Here is a tiny trained network, its code and every weight. The questions are about switching its units off for an input and a target symbol, where a switched-off unit gives its printed mean instead of its output.

import numpy as np


def w(rows, s, z=0):
    codes = np.array(rows[::2]) - 128.0
    scale = np.full(codes.shape[1], s)
    scale[-1] = z or s
    return codes * scale


def f(y):
    return np.maximum(y, 0)


def softmax(a):
    e = np.exp(a - a.max(-1, keepdims=True))
    return e / e.sum(-1, keepdims=True)


def log_softmax(a):
    a = a - a.max(-1, keepdims=True)
    return a - np.log(np.exp(a).sum(-1, keepdims=True))


def net(x, mask):
    ids = ['αβγδεζθμξπστφψω'.index(c) for c in x.split()]
    T = len(ids)
    res = E[ids] + P[:T]
    u = 0
    for l in range(2):
        q, k, v = (res @ M[l].T for M in (Q, K, V))
        z = softmax(np.where(np.tri(T) > 0, q @ k.T / 3**0.5, -1e9)) @ v
        res = res + np.where(mask[u], z, O[l][:, -1]) @ O[l][:, :-1]
        u += 1
        y = f(res @ A[l][:, :-1].T + A[l][:, -1])
        res = res + np.where(mask[u : u + 4], y, B[l][:, -1]) @ B[l][:, :-1]
        u += 4
    return log_softmax(res[-1] @ U[:, :-1].T + U[:, -1])


Q, K, V, O, A, B = {}, {}, {}, {}, {}, {}
E = w([
[195,74,85,167],'α',
[163,124,140,131],'β',
[61,67,130,83],'γ',
[251,165,115,148],'δ',
[183,120,59,150],'ε',
[165,114,111,141],'ζ',
[166,119,115,143],'θ',
[188,109,112,148],'μ',
[40,224,125,1],'ξ',
[135,110,107,119],'π',
[214,188,53,135],'σ',
[124,154,123,106],'τ',
[227,178,31,137],'φ',
[128,132,116,107],'ψ',
[108,29,158,113],'ω',
],0.011)
P = w([
[217,57,58,133],'0',
[128,132,74,90],'1',
[50,244,163,213],'2',
[131,79,210,114],'3',
[146,182,59,66],'4',
[10,191,197,210],'5',
[113,90,253,100],'6',
[151,200,40,63],'7',
],0.013)
Q[0] = w([
[67,112,97,156],'0.h1',
[91,142,139,108],'0.h1',
[102,113,247,135],'0.h1',
],0.015)
K[0] = w([
[189,161,106,42],'0.h1',
[23,172,91,55],'0.h1',
[121,68,2,221],'0.h1',
],0.0083)
V[0] = w([
[127,87,189,202],'0.h1',
[117,149,2,83],'0.h1',
[189,173,166,96],'0.h1',
],0.0089)
O[0] = w([
[123,62,224,80,72],'0.h1',
[136,136,171,103,254],'0.h1',
[222,254,174,115,151],'0.h1',
],0.009,0.0038)
A[0] = w([
[194,14,91,243,81],'0.n1',
[228,116,127,17,254],'0.n2',
[253,81,94,223,165],'0.n3',
[91,114,22,86,90],'0.n4',
],0.0076,0.0033)
B[0] = w([
[29,79,164,112,170],'0.n1',
[184,136,89,94,254],'0.n2',
[22,183,181,60,209],'0.n3',
[89,157,78,253,171],'0.n4',
],0.011,0.0082)
Q[1] = w([
[181,119,80,130],'1.h1',
[138,116,205,10],'1.h1',
[166,93,159,122],'1.h1',
],0.013)
K[1] = w([
[141,78,159,144],'1.h1',
[79,67,39,2],'1.h1',
[80,183,77,32],'1.h1',
],0.0076)
V[1] = w([
[33,78,193,113],'1.h1',
[134,94,104,175],'1.h1',
[130,237,7,178],'1.h1',
],0.011)
O[1] = w([
[160,113,120,203,254],'1.h1',
[120,56,78,93,38],'1.h1',
[9,125,112,93,148],'1.h1',
],0.014,0.0078)
A[1] = w([
[82,101,163,97,167],'1.n1',
[198,232,166,187,164],'1.n2',
[173,43,133,57,254],'1.n3',
[110,182,132,2,122],'1.n4',
],0.0093,0.01)
B[1] = w([
[214,152,122,143,171],'1.n1',
[83,99,165,83,253],'1.n2',
[117,126,8,103,150],'1.n3',
[164,105,169,155,203],'1.n4',
],0.014,0.022)
U = w([
[147,87,169,217,2],'α',
[137,103,107,77,159],'β',
[191,92,31,104,229],'γ',
[20,167,155,139,172],'δ',
[71,107,138,208,205],'ε',
[126,88,119,122,97],'ζ',
[121,92,124,109,96],'θ',
[115,84,138,106,82],'μ',
[226,136,102,2,71],'ξ',
[74,59,83,120,228],'π',
[240,169,136,174,45],'σ',
[190,136,87,109,189],'τ',
[230,167,133,174,62],'φ',
[167,119,71,94,229],'ψ',
[242,88,96,161,68],'ω',
],0.0091,0.0072)

Each question gives the input, a string of symbols that net reads in full, and the target symbol t.
The units are the heads (3 rows each of Q, K, V and O) and the neurons (one row each of A and B). Each row of codes is followed by its name. A weight is (code - 128) times the scale printed after its matrix; where a second scale follows, it is the last column's (O, A, B and U).
mask holds one flag per unit, layer by layer, with each layer's heads first. A switched-off unit (its flag False) gives its mean, the last column of its rows in O or B, instead of its output. The means were averaged over made-up inputs and are rounded, as every weight is.
A unit's drop is (log p(t) with every unit on - log p(t) with that unit switched off) / (log p(t) with every unit on - log p(t) with every unit switched off).
The circuit of an input: a set's keep is (log p(t) with only the set's units on - log p(t) with every unit switched off) / (log p(t) with every unit on - log p(t) with every unit switched off). Starting from all 10 units, units are removed one at a time, each time the one whose removal leaves the highest keep (on an exact tie, the one counted first), for as long as the keep stays at least 0.8.
circuit, biggest first: the units of the circuit, biggest drop first
most important unit: the unit with the biggest drop
top k neurons: the k neurons with the biggest drops, biggest first
k most important neurons of layer l: the k neurons of layer l with the biggest drops, biggest first
input δ φ ζ φ ω μ ε, target δ: 3 most important neurons of layer 0	0.n3; 0.n1; 0.n4
input ω γ σ ε, target ω: circuit, biggest first	1.h1; 0.n1; 0.h1
input ξ α β ω, target ξ: circuit, biggest first	1.n1; 1.h1; 0.n4
input α π θ ζ μ δ σ, target α: top neuron	0.n3
input α μ σ δ, target α: top 3 neurons	0.n3; 1.n2; 0.n1
input δ μ α α, target δ: circuit, biggest first	0.n3; 1.h1
input ω τ ω ω δ θ δ, target ω: top 4 neurons	0.n1; 1.n3; 0.n3; 0.n4
input α τ γ π, target α: circuit, biggest first	0.n3; 1.h1; 1.n2; 0.n1
input α δ ε α δ μ μ, target α: circuit, biggest first	0.n3; 1.h1; 0.n1; 1.n2
input π φ α μ ω ε δ μ, target ξ: circuit, biggest first	0.h1; 1.h1; 0.n2
input γ α α ω σ, target γ: 2 most important neurons of layer 1	1.n4; 1.n3
input δ δ ε δ α ψ ζ, target δ: top 2 neurons	0.n3; 0.n1
input ω β ω ω α σ μ, target ω: circuit, biggest first	0.n1; 1.h1; 0.h1
input φ σ μ δ ξ θ ψ, target φ: circuit, biggest first	1.h1; 1.n2; 1.n1; 1.n4
input π μ α δ α, target ξ: most important unit	0.h1
input α ω ξ π δ, target ξ: top 2 neurons	1.n2; 0.n2
input σ τ φ φ, target σ: 2 most important neurons of layer 1	1.n4; 1.n2
input ω γ ω α, target ω: circuit, biggest first	1.h1; 0.n1; 0.h1; 0.n3
input δ ε α ζ τ μ τ, target δ: 3 most important neurons of layer 1	1.n2; 1.n1; 1.n4
input ω ξ α θ, target ω: top 4 neurons	0.n1; 0.n4; 0.n3; 1.n3
input γ ξ φ ζ, target γ: most important unit	0.n4
